[[105 158 116 146]
 [116 156 125 130]] ans = 130

[[124 104 145 138 128 113 116]
 [112 137 133 149 109 107 145]
 [123 132 131 118 112 122 140]] ans = 140

[137 128 124 104 115 121] ans = 121

[[139 128 119 131 150 130 124]
 [106 131 116 124 128 135 121]
 [134 119 118 131 123 138 142]] ans = 142

[121 139 138 146 151] ans = 151

[[121 118 144 136]
 [110 108 123 115]
 [121 100 139 122]] ans = 122

[144 132 105 119 152 107] ans = 107
---
[[105 100 110 103]
 [153 102 153 104]] --> 153

[[121 110 128 122]
 [126 142 122 134]
 [149 141 128 111]] --> 122

[[116 124 139 128]
 [149 120 152 124]] --> 152

[[124 144 115 111]
 [112 113 142 105]] --> 142

[[126 128 119 103]
 [156 127 125 118]] --> 125

[[141 123 145 136]
 [150 146 109 154]] --> 109
---
[[141 119 137 126 126 122 131 109 138 115 116 128 106 127 109 120]
 [128 132 119 114 142 151 133 134 136 109 118 132 126 134 109 124]
 [125 126 105 131 110 128 130 117 123 127 139 115 144 141 111 125]
 [118 143 127 143 133 130 133 137 131 115 126 145 110 128 121 105]
 [117 120 107 136 113 129 124 133 112 135 141 116 142 136 123 116]
 [126 126 105 131 110 128 130 116 124 126 139 115 144 141 111 125]
 [123 135 124 128 141 144 134 137 134 107 119 139 114 130 113 110]
 [126 126 105 131 110 128 130 116 124 126 139 115 144 141 111 125]
 [129 132 117 112 141 152 132 134 136 111 119 131 129 135 109 128]
 [131 133 114 108 135 149 128 136 134 124 125 127 141 139 112 142]
 [140 119 138 126 126 122 131 110 138 116 116 129 105 126 111 120]] >> 131

[[115 131 126 126 136 128]
 [130 122 127 130 127 130]
 [116 125 124 128 136 131]
 [113 146 130 121 135 122]
 [133 145 135 123 123 120]
 [118 123 124 129 135 132]
 [138 127 130 128 122 127]
 [133 151 137 120 122 117]
 [133 121 127 130 125 130]
 [117 150 132 120 132 120]] >> 133

[[137 130 145 128 122 123 117 133 131 149 137 115 108 116]
 [114 111 130 129 109 114 111 131 116 129 126 118 117 130]
 [128 120 136 138 135 145 128 125 141 122 107 126 133 108]
 [130 140 127 127 149 131 125 144 108 139 118 118 118 145]
 [130 122 112 107 130 145 103 120 114 137 125 158 126 150]
 [131 113 124 120 122 121 141 143 113 115 143 140 140 142]
 [110 127 112 133 130 123 132 137 119 131 122 107 134 128]] >> 131

[[144 132 128 122 121 118 135 126 133]
 [125 146 128 122 132 120 117 126 133]
 [113 132 128 122 132 138 117 126 133]
 [116 132 113 122 133 138 117 126 133]
 [112 132 128 122 132 137 117 126 133]
 [142 132 128 122 118 116 135 126 133]
 [111 132 128 122 132 137 117 127 133]
 [116 132 106 122 132 131 117 126 137]
 [111 131 136 126 125 131 133 129 133]
 [116 132 108 122 132 130 117 126 140]] >> 111

[[143 130 135 104 106 117 128 125 132 126 137 109]
 [150 123 107 122 143 126 122 133 139 149 135 138]
 [123 145 136 122 129 139 120 109 116 127 101 116]
 [144 128 113 112 149 110 117 129 126 122 137 142]
 [150 127 121 124 118 114 129 109 123 112 109 138]] >> 144

[[114 133 150 121 138 128 136 135 118 118 125 146 113 136 123]
 [122 132 124 110 123 121 116 115 134 140 141 136 120 125 140]
 [137 119 135 128 120 126 115 135 128 148 146 122 124 123 111]
 [116 110 130 130 121 127 111 141 114 136 123 119 127 136 141]
 [130 110 122 128 138 150 129 128 137 135 116 137 138 120 126]
 [124 141 128 118 139 126 124 133 114 140 123 121 120 134 139]
 [138 137 128 116 135 143 117 118 120 129 123 145 122 141 119]
 [138 110 121 112 123 122 139 141 112 110 144 136 140 133 130]
 [133 134 116 141 142 130 129 142 120 138 128 118 140 133 114]
 [109 132 118 127 119 136 129 125 125 132 141 137 136 145 122]] >> 133

[[125 120 138 128 132 133]
 [133 135 132 133 124 128]
 [138 126 141 151 126 123]
 [119 138 123 133 133 129]
 [139 125 133 125 125 142]
 [123 131 126 134 127 132]] >> 139

[[110 143 118 122 141 138 122 143 113 108 109]
 [103 130 105 128 126 133 108 133 104 110 113]
 [133 122 133 118 124 123 133 122 135 128 127]
 [141 117 133 147 118 115 128 115 133 149 146]
 [130 123 131 119 125 125 131 123 133 127 126]
 [150 136 152 121 139 123 151 130 151 137 131]
 [141 132 140 134 133 117 136 125 137 138 130]
 [135 113 131 122 115 113 129 112 133 133 132]
 [137 129 134 140 129 123 131 126 133 140 137]] >> 135
---
[[119 125 155 116 128 113 125]
 [137 132 123 131 151 145 114]] Out: 132

[[134 129 135 106 130 122]
 [106 123 128 118 128 116]
 [128 135 133 132 130 150]] Out: 123

[[144 130 118 129 105 134 135]
 [138 123 117 119 108 123 115]
 [127 124 128 127 138 126 129]] Out: 123

[[132 107 127 135 144]
 [154 132 123 129 134]] Out: 132

[[138 109 102 134 142]
 [117 147 154 121 114]
 [112 105 138 113 113]] Out: 147

[[138 136 118 117]
 [135 122 119 111]
 [127 105 129 145]] Out: 122

[[104 132 143 141 146 134 120]
 [121 111 137 155 138 114 127]
 [146 158 103 106 110 143 134]] Out: 111

[[153 141 124 132  99 125]
 [133 115 107 113 136 134]] Out: 115

[[115 108 123 113]
 [121 132 112 107]] Out: 132

[[146 106 132 137 141 143]
 [148 131 141 127 148 146]] Out: 131
---
109  102  128  151  148  139  117: 109
134  128  123  129  157  143  124: 134
110  140  106  143  108: 110
105  139  155  156  111: 105
129  136  127  126  134  126  152: 129
 99  120  123  106  139: 99
123  113  133  151: 123
103  122  127  127  139: 103
154  139  130  132: 154
---
[100 108 119 137 121 127 131] result: 121
[111 116 134 150] result: 116
[112 103 139 115 151 104] result: 115
[113 139 119 123 102 111] result: 123
[114 126 141 124 101] result: 141
[149 142 135 114 149] result: 135
[129 124  98 106] result: 124
[153 124 104 119 111 135] result: 119
